Below is a small trained network, with its code and all its weights. Each question gives an input and a target symbol and asks what happens when units are switched off, that is, made to give their printed mean instead of their output.

import numpy as np


def w(rows, s, z=0):
    codes = np.array(rows[::2]) - 128.0
    scale = np.full(codes.shape[1], s)
    scale[-1] = z or s
    return codes * scale


def norm(h):
    return h / np.sqrt((h * h).mean(-1, keepdims=True) + 1e-5)


def f(y):
    return y / 2 * (1 + np.tanh(0.7978845608 * (y + 0.044715 * y**3)))


def softmax(a):
    e = np.exp(a - a.max(-1, keepdims=True))
    return e / e.sum(-1, keepdims=True)


def log_softmax(a):
    a = a - a.max(-1, keepdims=True)
    return a - np.log(np.exp(a).sum(-1, keepdims=True))


def net(x, mask):
    ids = ['αβγδεζημτφψω'.index(c) for c in x.split()]
    T = len(ids)
    res = E[ids] + P[:T]
    u = 0
    for l in range(3):
        r = norm(res)
        for j in range(3):
            rows = slice(2 * j, 2 * j + 2)
            q, k, v = (r @ M[l][rows].T for M in (Q, K, V))
            z = softmax(np.where(np.tri(T) > 0, q @ k.T / 2**0.5, -1e9)) @ v
            o = O[l][rows]
            res = res + np.where(mask[u + j], z, o[:, -1]) @ o[:, :-1]
        u += 3
        y = f(norm(res) @ A[l][:, :-1].T + A[l][:, -1])
        res = res + np.where(mask[u : u + 8], y, B[l][:, -1]) @ B[l][:, :-1]
        u += 8
    return log_softmax(norm(res)[-1] @ U[:, :-1].T + U[:, -1])


Q, K, V, O, A, B = {}, {}, {}, {}, {}, {}
E = w([
[160,101,187,74,180],'α',
[174,194,134,107,151],'β',
[153,110,197,92,149],'γ',
[95,161,46,91,172],'δ',
[101,99,87,81,138],'ε',
[106,190,111,203,160],'ζ',
[159,105,106,80,144],'η',
[151,149,94,85,97],'μ',
[117,163,151,126,88],'τ',
[104,99,130,122,136],'φ',
[154,193,182,166,140],'ψ',
[195,69,74,103,251],'ω',
],0.024)
P = w([
[2,153,171,60,170],'0',
[138,89,169,125,167],'1',
[37,164,128,88,140],'2',
[154,81,152,140,158],'3',
[55,174,99,116,123],'4',
[159,77,147,156,153],'5',
[64,175,84,134,110],'6',
[166,76,147,171,149],'7',
[69,171,71,153,102],'8',
[181,74,138,185,140],'9',
[81,168,60,161,90],'10',
[172,77,144,153,143],'11',
],0.0091)
Q[0] = w([
[219,24,254,106,155],'L0H0',
[233,212,198,110,163],'L0H0',
[155,230,168,214,176],'L0H1',
[189,140,137,79,4],'L0H1',
[141,97,114,59,55],'L0H2',
[101,225,142,59,61],'L0H2',
],0.0057)
K[0] = w([
[102,110,139,26,125],'L0H0',
[58,79,112,188,23],'L0H0',
[28,187,168,254,102],'L0H1',
[64,108,230,141,66],'L0H1',
[172,3,86,108,33],'L0H2',
[112,174,152,50,86],'L0H2',
],0.006)
V[0] = w([
[90,135,144,91,88],'L0H0',
[90,88,131,147,118],'L0H0',
[122,115,80,140,129],'L0H1',
[105,92,147,101,165],'L0H1',
[130,2,173,120,111],'L0H2',
[146,147,175,121,111],'L0H2',
],0.0087)
O[0] = w([
[117,130,198,51,86,186],'L0H0',
[108,109,128,244,212,80],'L0H0',
[23,151,146,103,234,82],'L0H1',
[144,75,103,95,90,179],'L0H1',
[101,161,176,90,139,3],'L0H2',
[105,95,48,255,249,153],'L0H2',
],0.0055,0.0035)
A[0] = w([
[236,61,193,69,216,178],'L0N0',
[204,100,78,134,203,101],'L0N1',
[154,122,90,119,121,85],'L0N2',
[194,254,87,124,173,110],'L0N3',
[195,153,222,174,88,130],'L0N4',
[164,51,50,85,224,133],'L0N5',
[213,67,139,91,157,1],'L0N6',
[214,201,151,171,57,108],'L0N7',
],0.0085,0.0054)
B[0] = w([
[209,182,123,145,66,253],'L0N0',
[76,114,197,43,204,167],'L0N1',
[34,199,192,77,138,125],'L0N2',
[144,109,72,108,67,231],'L0N3',
[38,115,151,141,145,182],'L0N4',
[126,34,173,65,182,203],'L0N5',
[111,173,15,47,133,141],'L0N6',
[2,83,137,130,236,199],'L0N7',
],0.0071,0.0073)
Q[1] = w([
[89,88,85,116,159],'L1H0',
[165,130,52,55,130],'L1H0',
[2,127,74,114,126],'L1H1',
[94,160,43,116,114],'L1H1',
[136,160,86,93,131],'L1H2',
[98,136,158,150,26],'L1H2',
],0.0088)
K[1] = w([
[74,79,7,68,176],'L1H0',
[140,171,1,31,135],'L1H0',
[170,102,117,136,214],'L1H1',
[125,83,81,96,83],'L1H1',
[205,180,94,137,222],'L1H2',
[108,166,168,193,22],'L1H2',
],0.007)
V[1] = w([
[69,180,198,75,141],'L1H0',
[96,146,159,48,56],'L1H0',
[112,253,208,148,182],'L1H1',
[97,77,171,48,148],'L1H1',
[209,87,84,175,200],'L1H2',
[67,171,161,103,60],'L1H2',
],0.006)
O[1] = w([
[162,102,36,254,157,209],'L1H0',
[129,155,133,236,132,249],'L1H0',
[206,222,130,120,43,107],'L1H1',
[224,93,77,46,114,253],'L1H1',
[241,81,250,77,96,78],'L1H2',
[186,27,202,56,149,146],'L1H2',
],0.0042,0.0032)
A[1] = w([
[101,189,118,141,82,129],'L1N0',
[190,115,131,133,87,153],'L1N1',
[210,177,127,104,192,165],'L1N2',
[163,117,93,103,98,80],'L1N3',
[166,104,165,214,174,4],'L1N4',
[184,57,191,159,87,27],'L1N5',
[128,7,178,105,58,112],'L1N6',
[173,166,233,177,101,77],'L1N7',
],0.012,0.0033)
B[1] = w([
[209,117,148,116,108,153],'L1N0',
[36,164,134,101,110,171],'L1N1',
[174,156,93,211,154,254],'L1N2',
[47,196,152,62,143,170],'L1N3',
[78,96,119,2,116,133],'L1N4',
[63,163,183,104,40,157],'L1N5',
[113,126,93,209,137,200],'L1N6',
[91,71,190,138,207,153],'L1N7',
],0.0096,0.0069)
Q[2] = w([
[134,56,125,59,143],'L2H0',
[87,200,23,30,142],'L2H0',
[81,131,175,230,116],'L2H1',
[143,126,180,202,137],'L2H1',
[196,254,51,251,148],'L2H2',
[131,86,105,233,226],'L2H2',
],0.0072)
K[2] = w([
[88,83,133,119,116],'L2H0',
[127,104,2,52,106],'L2H0',
[126,87,166,204,92],'L2H1',
[115,125,108,223,200],'L2H1',
[192,168,140,225,171],'L2H2',
[177,58,180,228,216],'L2H2',
],0.0081)
V[2] = w([
[73,127,91,155,35],'L2H0',
[130,102,152,139,2],'L2H0',
[74,165,76,154,188],'L2H1',
[34,185,126,145,119],'L2H1',
[134,41,120,165,100],'L2H2',
[160,79,153,180,222],'L2H2',
],0.0075)
O[2] = w([
[147,176,216,64,210,114],'L2H0',
[131,16,3,130,98,3],'L2H0',
[144,42,99,155,116,252],'L2H1',
[141,181,76,122,45,195],'L2H1',
[107,139,110,121,30,59],'L2H2',
[157,211,30,108,134,160],'L2H2',
],0.0044,0.0036)
A[2] = w([
[226,34,207,142,213,8],'L2N0',
[115,134,124,46,173,2],'L2N1',
[126,206,96,169,156,118],'L2N2',
[165,169,127,96,229,131],'L2N3',
[234,72,35,130,254,128],'L2N4',
[121,96,121,73,16,134],'L2N5',
[103,61,194,88,187,191],'L2N6',
[114,159,28,158,118,146],'L2N7',
],0.0098,0.0053)
B[2] = w([
[116,166,2,79,104,140],'L2N0',
[53,160,141,165,98,132],'L2N1',
[133,93,130,154,143,186],'L2N2',
[62,101,119,108,124,201],'L2N3',
[141,112,179,152,98,254],'L2N4',
[163,82,125,122,124,141],'L2N5',
[191,161,133,143,126,170],'L2N6',
[134,137,70,69,99,203],'L2N7',
],0.014,0.0092)
U = w([
[96,23,88,202,100,81],'α',
[37,119,116,211,184,175],'β',
[9,214,132,61,143,64],'γ',
[169,252,103,73,112,183],'δ',
[117,201,150,96,245,162],'ε',
[37,125,192,164,4,99],'ζ',
[209,98,123,75,226,80],'η',
[81,27,162,67,177,142],'μ',
[212,59,176,142,41,165],'τ',
[154,198,204,139,78,254],'φ',
[158,152,205,6,62,85],'ψ',
[217,175,97,248,144,103],'ω',
],0.015,0.0065)

Each question gives the input, a string of symbols that net reads in full, and the target symbol t.
The units are the heads (2 rows each of Q, K, V and O) and the neurons (one row each of A and B). Each row of codes is followed by its name. A weight is (code - 128) times the scale printed after its matrix; where a second scale follows, it is the last column's (O, A, B and U).
mask holds one flag per unit, layer by layer, with each layer's heads first. A switched-off unit (its flag False) gives its mean, the last column of its rows in O or B, instead of its output. The means were averaged over made-up inputs and are rounded, as every weight is.
A unit's drop is (log p(t) with every unit on - log p(t) with that unit switched off) / (log p(t) with every unit on - log p(t) with every unit switched off).
The circuit of an input: a set's keep is (log p(t) with only the set's units on - log p(t) with every unit switched off) / (log p(t) with every unit on - log p(t) with every unit switched off). Starting from the 12 units with the biggest drops (on a tie, the unit counted first), units are removed one at a time, each time the one whose removal leaves the highest keep (on an exact tie, the one counted first), for as long as the keep stays at least 0.8.
units of the circuit, in order: the units of the circuit, biggest drop first
unit that matters most: the unit with the biggest drop
top k neurons: the k neurons with the biggest drops, biggest first
k most important neurons of layer l: the k neurons of layer l with the biggest drops, biggest first
heads that matter: for each layer, one digit per head in row order, 1 if its drop is at least 0.15 and else 0, layers parted by /
input ε ψ μ, target ψ: top 3 neurons : (L2N5 L1N2 L1N3)
input β ε τ, target τ: top 4 neurons : (L1N0 L1N2 L1N6 L2N5)
input β β φ ζ β φ φ τ β, target α: unit that matters most : L0N0
input φ β ζ, target ω: units of the circuit, in order : (L1N0 L0N7)
input φ β τ ε δ φ μ φ, target ζ: heads that matter : 001 / 000 / 000
input β β φ φ γ η ζ η, target ψ: 2 most important neurons of layer 0 : (L0N6 L0N0)
input τ ω β τ β β ω β τ, target δ: top 2 neurons : (L2N7 L0N7)
input ζ β β β ψ ω β δ, target μ: units of the circuit, in order : (L2N4 L0N5)
input δ μ φ β β φ τ, target τ: units of the circuit, in order : (L1N0 L2N5)
input φ φ β β φ, target δ: top 3 neurons : (L0N0 L2N7 L0N5)
input β β φ μ ε, target μ: top 3 neurons : (L0N0 L1N2 L1N1)
input γ μ α, target ε: 4 most important neurons of layer 0 : (L0N0 L0N7 L0N4 L0N3)
input β β φ, target α: top 3 neurons : (L1N6 L0N0 L0N3)
input τ ε β ε ψ α, target δ: units of the circuit, in order : (L2N0)
input β ε β β, target ω: top 3 neurons : (L1N2 L0N0 L2N4)
input β τ γ δ, target μ: top 3 neurons : (L2N4 L0N5 L2N3)
input β ε δ τ, target β: units of the circuit, in order : (L0N7 L2N4)
input ψ γ ε α φ φ β β β ζ η, target ζ: 2 most important neurons of layer 2 : (L2N1 L2N4)
input β ε β, target μ: top 3 neurons : (L0N3 L2N3 L0N0)
input τ ψ ε φ ψ φ τ φ μ ψ ε φ, target ζ: unit that matters most : L1N5
input γ β δ ζ ζ β β β α ε, target τ: 2 most important neurons of layer 2 : (L2N6 L2N4)
input ψ φ ζ, target ω: 3 most important neurons of layer 2 : (L2N2 L2N3 L2N0)
input μ ζ φ, target α: top 3 neurons : (L1N3 L1N1 L0N7)
input β ε φ α β φ β β ω β φ, target δ: top 2 neurons : (L2N7 L0N7)
input ω ε τ β β β β ε τ, target δ: top 3 neurons : (L0N7 L1N5 L2N7)
input τ β τ φ η, target ζ: top 2 neurons : (L0N5 L2N4)
input τ η β τ μ, target ψ: top neuron : (L1N2)
input ψ φ β τ β μ ε, target μ: top 4 neurons : (L1N2 L0N0 L0N5 L1N1)
input μ β ψ β, target ω: 2 most important neurons of layer 0 : (L0N7 L0N1)
